Below are the code and all the weights of a small trained network. Each question names an input and a class and asks about switching units off, where a switched-off unit gives its printed mean instead of its output.

import numpy as np


def w(rows, s, z=0):
    codes = np.array(rows[::2]) - 128.0
    scale = np.full(codes.shape[1], s)
    scale[-1] = z or s
    return codes * scale


def norm(h):
    return h / np.sqrt((h * h).mean(-1, keepdims=True) + 1e-5)


def f(y):
    return y / 2 * (1 + np.tanh(0.7978845608 * (y + 0.044715 * y**3)))


def log_softmax(a):
    a = a - a.max(-1, keepdims=True)
    return a - np.log(np.exp(a).sum(-1, keepdims=True))


def net(x, mask):
    res = np.array(x, float).reshape(1, 5) / 4 @ E
    u = 0
    for l in range(3):
        y = f(norm(res) @ A[l][:, :-1].T + A[l][:, -1])
        res = res + np.where(mask[u : u + 8], y, B[l][:, -1]) @ B[l][:, :-1]
        u += 8
    return log_softmax(norm(res)[-1] @ U[:, :-1].T + U[:, -1])


A, B = {}, {}
E = w([
[101,116,195,109,112,183],'x0',
[171,131,187,235,64,144],'x1',
[111,227,204,167,200,72],'x2',
[133,120,177,125,140,157],'x3',
[249,146,61,126,163,230],'x4',
],0.0011)
A[0] = w([
[89,144,67,28,192,184,33],'L0N0',
[207,142,63,104,129,125,60],'L0N1',
[129,221,96,134,142,150,182],'L0N2',
[109,215,245,210,150,154,75],'L0N3',
[43,4,68,223,12,31,1],'L0N4',
[133,93,36,32,195,147,48],'L0N5',
[114,31,102,162,1,136,139],'L0N6',
[22,123,255,103,146,85,155],'L0N7',
],0.003,0.0013)
B[0] = w([
[117,145,186,38,150,148,141],'L0N0',
[49,83,122,180,128,107,135],'L0N1',
[44,19,164,136,128,90,166],'L0N2',
[57,140,115,147,71,221,213],'L0N3',
[209,205,99,121,102,3,200],'L0N4',
[138,244,183,126,121,175,161],'L0N5',
[201,246,131,154,77,101,202],'L0N6',
[31,129,24,197,162,160,249],'L0N7',
],0.003,0.0017)
A[1] = w([
[87,173,250,219,101,216,71],'L1N0',
[181,74,93,21,219,179,93],'L1N1',
[108,135,67,84,157,185,139],'L1N2',
[50,120,104,95,191,131,157],'L1N3',
[183,172,44,91,85,144,73],'L1N4',
[251,55,145,192,192,190,151],'L1N5',
[38,183,28,81,137,29,6],'L1N6',
[245,212,65,127,136,188,118],'L1N7',
],0.0031,0.0015)
B[1] = w([
[164,122,96,96,2,234,243],'L1N0',
[118,236,242,186,110,202,166],'L1N1',
[74,180,217,203,133,112,183],'L1N2',
[79,130,68,171,187,20,224],'L1N3',
[120,35,170,193,68,201,165],'L1N4',
[94,41,40,61,98,18,213],'L1N5',
[208,50,141,124,106,67,213],'L1N6',
[67,21,138,95,83,104,242],'L1N7',
],0.0026,0.0011)
A[2] = w([
[148,231,243,26,221,107,41],'L2N0',
[179,19,153,68,230,77,187],'L2N1',
[54,149,190,3,176,216,77],'L2N2',
[134,232,228,17,255,163,5],'L2N3',
[37,72,97,118,218,30,77],'L2N4',
[168,91,151,97,197,220,152],'L2N5',
[255,33,133,67,11,173,48],'L2N6',
[107,62,3,191,196,22,193],'L2N7',
],0.003,0.0019)
B[2] = w([
[191,163,216,51,127,227,135],'L2N0',
[66,174,86,217,111,197,139],'L2N1',
[209,151,129,155,221,39,157],'L2N2',
[183,121,250,40,148,197,143],'L2N3',
[88,160,59,226,221,36,169],'L2N4',
[71,189,126,152,170,35,125],'L2N5',
[188,4,80,35,173,161,199],'L2N6',
[79,204,229,135,247,66,253],'L2N7',
],0.0034,0.0023)
U = w([
[29,225,62,221,232,15,253],'0',
[228,3,25,20,20,215,204],'1',
[225,225,243,11,211,229,146],'2',
[223,173,40,161,25,15,10],'3',
[18,187,36,229,14,225,4],'4',
],0.0036,0.0029)

Each question gives the input, the list of numbers given to net, and the class t.
The units are the neurons (one row each of A and B). Each row of codes is followed by its name. A weight is (code - 128) times the scale printed after its matrix; where a second scale follows, it is the last column's (A, B and U).
mask holds one flag per neuron, layer by layer. A switched-off neuron (its flag False) gives its mean, the last column of its row in B, instead of its output. The means were averaged over made-up inputs and are rounded, as every weight is.
A unit's drop is (log p(t) with every unit on - log p(t) with that unit switched off) / (log p(t) with every unit on - log p(t) with every unit switched off).
The circuit of an input: a set's keep is (log p(t) with only the set's units on - log p(t) with every unit switched off) / (log p(t) with every unit on - log p(t) with every unit switched off). Starting from the 12 units with the biggest drops (on a tie, the unit counted first), units are removed one at a time, each time the one whose removal leaves the highest keep (on an exact tie, the one counted first), for as long as the keep stays at least 0.8.
units of the circuit, in order: the units of the circuit, biggest drop first
most important unit: the unit with the biggest drop
top k neurons: the k neurons with the biggest drops, biggest first
k most important neurons of layer l: the k neurons of layer l with the biggest drops, biggest first
drop of u: that unit's drop, to one decimal
input [4,2,7,-4,5], class 4: units of the circuit, in order -> (L0N3; L1N0)
input [-7,-5,-6,-2,7], class 2: units of the circuit, in order -> (L0N7; L0N0; L1N1)
input [0,0,-5,-3,-7], class 3: top 2 neurons -> (L0N4; L0N6)
input [5,3,2,-6,6], class 1: top 2 neurons -> (L0N7; L1N0)
input [7,4,3,-8,3], class 1: top 2 neurons -> (L1N0; L0N7)
input [-2,-3,4,1,2], class 2: top 3 neurons -> (L0N7; L0N0; L2N3)
input [-2,-5,5,-8,2], class 2: most important unit -> L0N7
input [-5,8,8,-5,8], class 1: top 2 neurons -> (L1N0; L0N7)
input [-2,3,4,4,6], class 1: top 2 neurons -> (L1N0; L0N7)
input [-4,5,0,2,5], class 1: top 2 neurons -> (L0N7; L1N3)
input [-5,6,3,3,5], class 1: 2 most important neurons of layer 0 -> (L0N7; L0N3)
input [5,6,2,8,-2], class 4: top 2 neurons -> (L0N7; L0N3)
input [2,2,3,8,-3], class 4: 2 most important neurons of layer 1 -> (L1N0; L1N5)
input [5,-6,-7,6,-5], class 2: most important unit -> L1N5
input [-2,5,-1,3,-3], class 3: 2 most important neurons of layer 1 -> (L1N0; L1N1)
input [-1,-5,5,-2,2], class 2: 3 most important neurons of layer 1 -> (L1N1; L1N5; L1N7)
input [6,7,6,-6,3], class 1: top 2 neurons -> (L1N0; L2N7)
input [8,6,3,-6,-1], class 4: drop of L2N4 -> -0.1
input [0,-8,-2,-6,2], class 2: drop of L0N3 -> 0.0
input [6,-5,-8,5,-2], class 2: drop of L2N2 -> 0.1
input [8,5,1,-5,1], class 1: most important unit -> L1N0
